Below are the code and all the weights of a small trained network. Each question names an input and a class and asks about switching units off, where a switched-off unit gives its printed mean instead of its output.

import numpy as np


def w(rows, s, z=0):
    codes = np.array(rows[::2]) - 128.0
    scale = np.full(codes.shape[1], s)
    scale[-1] = z or s
    return codes * scale


def norm(h):
    return h / np.sqrt((h * h).mean(-1, keepdims=True) + 1e-5)


def f(y):
    return y / 2 * (1 + np.tanh(0.7978845608 * (y + 0.044715 * y**3)))


def log_softmax(a):
    a = a - a.max(-1, keepdims=True)
    return a - np.log(np.exp(a).sum(-1, keepdims=True))


def net(x, mask):
    res = np.array(x, float).reshape(1, 5) / 4 @ E
    u = 0
    for l in range(3):
        y = f(norm(res) @ A[l][:, :-1].T + A[l][:, -1])
        res = res + np.where(mask[u : u + 6], y, B[l][:, -1]) @ B[l][:, :-1]
        u += 6
    return log_softmax(norm(res)[-1] @ U[:, :-1].T + U[:, -1])


A, B = {}, {}
E = w([
[133,125,116,127,124,134,124,127,132],'x0',
[167,79,197,119,88,126,55,140,122],'x1',
[26,155,124,108,110,176,78,141,99],'x2',
[157,151,108,114,117,107,116,3,78],'x3',
[127,128,130,127,128,128,130,127,127],'x4',
],0.017)
A[0] = w([
[194,112,225,201,65,93,65,118,191,113],'L0N1',
[134,122,217,68,54,153,1,150,109,3],'L0N2',
[154,83,140,236,160,137,221,247,191,113],'L0N3',
[196,168,109,174,163,100,226,131,158,102],'L0N4',
[173,86,147,170,144,108,132,174,234,16],'L0N5',
[145,48,231,113,127,152,61,196,185,15],'L0N6',
],0.0075,0.0053)
B[0] = w([
[139,57,56,114,74,11,123,173,134,242],'L0N1',
[127,110,166,243,241,214,69,131,66,232],'L0N2',
[139,254,200,228,111,124,73,75,231,255],'L0N3',
[163,76,186,196,174,246,116,127,87,210],'L0N4',
[132,180,130,229,62,87,162,179,151,180],'L0N5',
[152,100,90,110,27,155,252,231,55,227],'L0N6',
],0.0077,0.0065)
A[1] = w([
[254,45,108,96,191,46,190,30,105,79],'L1N1',
[38,70,105,118,230,142,82,250,177,106],'L1N2',
[215,115,176,72,46,7,117,140,146,3],'L1N3',
[191,133,86,129,186,123,171,107,222,45],'L1N4',
[139,133,170,121,146,106,182,54,127,63],'L1N5',
[156,116,137,106,86,64,75,90,110,21],'L1N6',
],0.0074,0.0043)
B[1] = w([
[129,87,36,75,227,197,199,151,52,254],'L1N1',
[132,143,204,33,81,174,242,91,158,200],'L1N2',
[127,30,61,40,131,91,57,130,220,189],'L1N3',
[112,82,254,176,149,185,105,113,87,154],'L1N4',
[157,134,97,139,69,201,114,241,112,147],'L1N5',
[101,51,187,101,133,171,55,121,233,145],'L1N6',
],0.0091,0.0057)
A[2] = w([
[152,59,153,83,168,93,22,89,69,5],'L2N1',
[72,247,104,27,108,95,151,79,173,67],'L2N2',
[82,128,102,86,128,182,107,113,94,78],'L2N3',
[72,159,184,105,76,171,120,206,195,90],'L2N4',
[88,174,85,153,100,81,59,56,49,143],'L2N5',
[223,67,95,110,99,34,139,150,161,88],'L2N6',
],0.011,0.0026)
B[2] = w([
[88,158,134,120,152,157,76,10,181,222],'L2N1',
[80,194,52,88,91,107,138,132,189,223],'L2N2',
[157,134,157,156,117,70,173,203,144,217],'L2N3',
[153,76,105,62,147,134,111,52,88,254],'L2N4',
[158,128,131,234,115,69,76,200,65,214],'L2N5',
[69,152,132,68,131,33,141,157,181,235],'L2N6',
],0.012,0.0068)
U = w([
[176,203,204,250,178,160,173,93,234,80],'0',
[57,200,115,33,75,160,189,63,212,122],'1',
[211,114,75,153,204,170,210,95,27,132],'2',
[89,217,44,181,96,34,129,202,75,48],'3',
[150,86,166,139,67,11,161,218,211,254],'4',
[125,51,214,64,62,212,144,174,35,111],'5',
[139,25,71,25,191,71,82,46,148,24],'6',
[112,124,178,228,118,131,18,60,65,202],'7',
],0.017,0.0016)

Each question gives the input, the list of numbers given to net, and the class t.
The units are the neurons (one row each of A and B). Each row of codes is followed by its name. A weight is (code - 128) times the scale printed after its matrix; where a second scale follows, it is the last column's (A, B and U).
mask holds one flag per neuron, layer by layer. A switched-off neuron (its flag False) gives its mean, the last column of its row in B, instead of its output. The means were averaged over made-up inputs and are rounded, as every weight is.
A unit's drop is (log p(t) with every unit on - log p(t) with that unit switched off) / (log p(t) with every unit on - log p(t) with every unit switched off).
The circuit of an input: a set's keep is (log p(t) with only the set's units on - log p(t) with every unit switched off) / (log p(t) with every unit on - log p(t) with every unit switched off). Starting from the 12 units with the biggest drops (on a tie, the unit counted first), units are removed one at a time, each time the one whose removal leaves the highest keep (on an exact tie, the one counted first), for as long as the keep stays at least 0.8.
circuit, biggest first: the units of the circuit, biggest drop first
k most important neurons: the k neurons with the biggest drops, biggest first
top k neurons in layer l: the k neurons of layer l with the biggest drops, biggest first
drop of u: that unit's drop, to one decimal
input [1,6,1,-8,-6], class 5: circuit, biggest first	[L2N4]
input [-3,0,6,2,-2], class 3: 2 most important neurons	[L0N4, L2N3]
input [-1,1,-8,3,-3], class 6: 2 most important neurons	[L1N3, L0N2]
input [-2,-1,7,-6,8], class 1: 2 most important neurons	[L1N2, L2N2]
input [-6,-8,-6,0,-4], class 0: 3 most important neurons	[L0N3, L2N4, L0N1]
input [-1,0,7,-8,2], class 1: 2 most important neurons	[L1N2, L0N4]
input [-7,0,-6,2,-5], class 2: 2 most important neurons	[L1N1, L0N4]
input [7,-4,1,-4,-7], class 1: 2 most important neurons	[L0N2, L2N4]
input [5,0,-1,2,-2], class 2: 2 most important neurons	[L1N1, L0N1]
input [-5,-7,0,-7,1], class 0: top 3 neurons in layer 0	[L0N3, L0N4, L0N1]
input [7,-7,-2,-7,-4], class 0: drop of L0N3	0.2
input [-8,2,4,-6,0], class 5: drop of L1N3	0.0
input [-8,-1,-2,-7,-4], class 0: drop of L0N3	1.0
input [5,0,-4,-5,-2], class 0: circuit, biggest first	[L0N3]
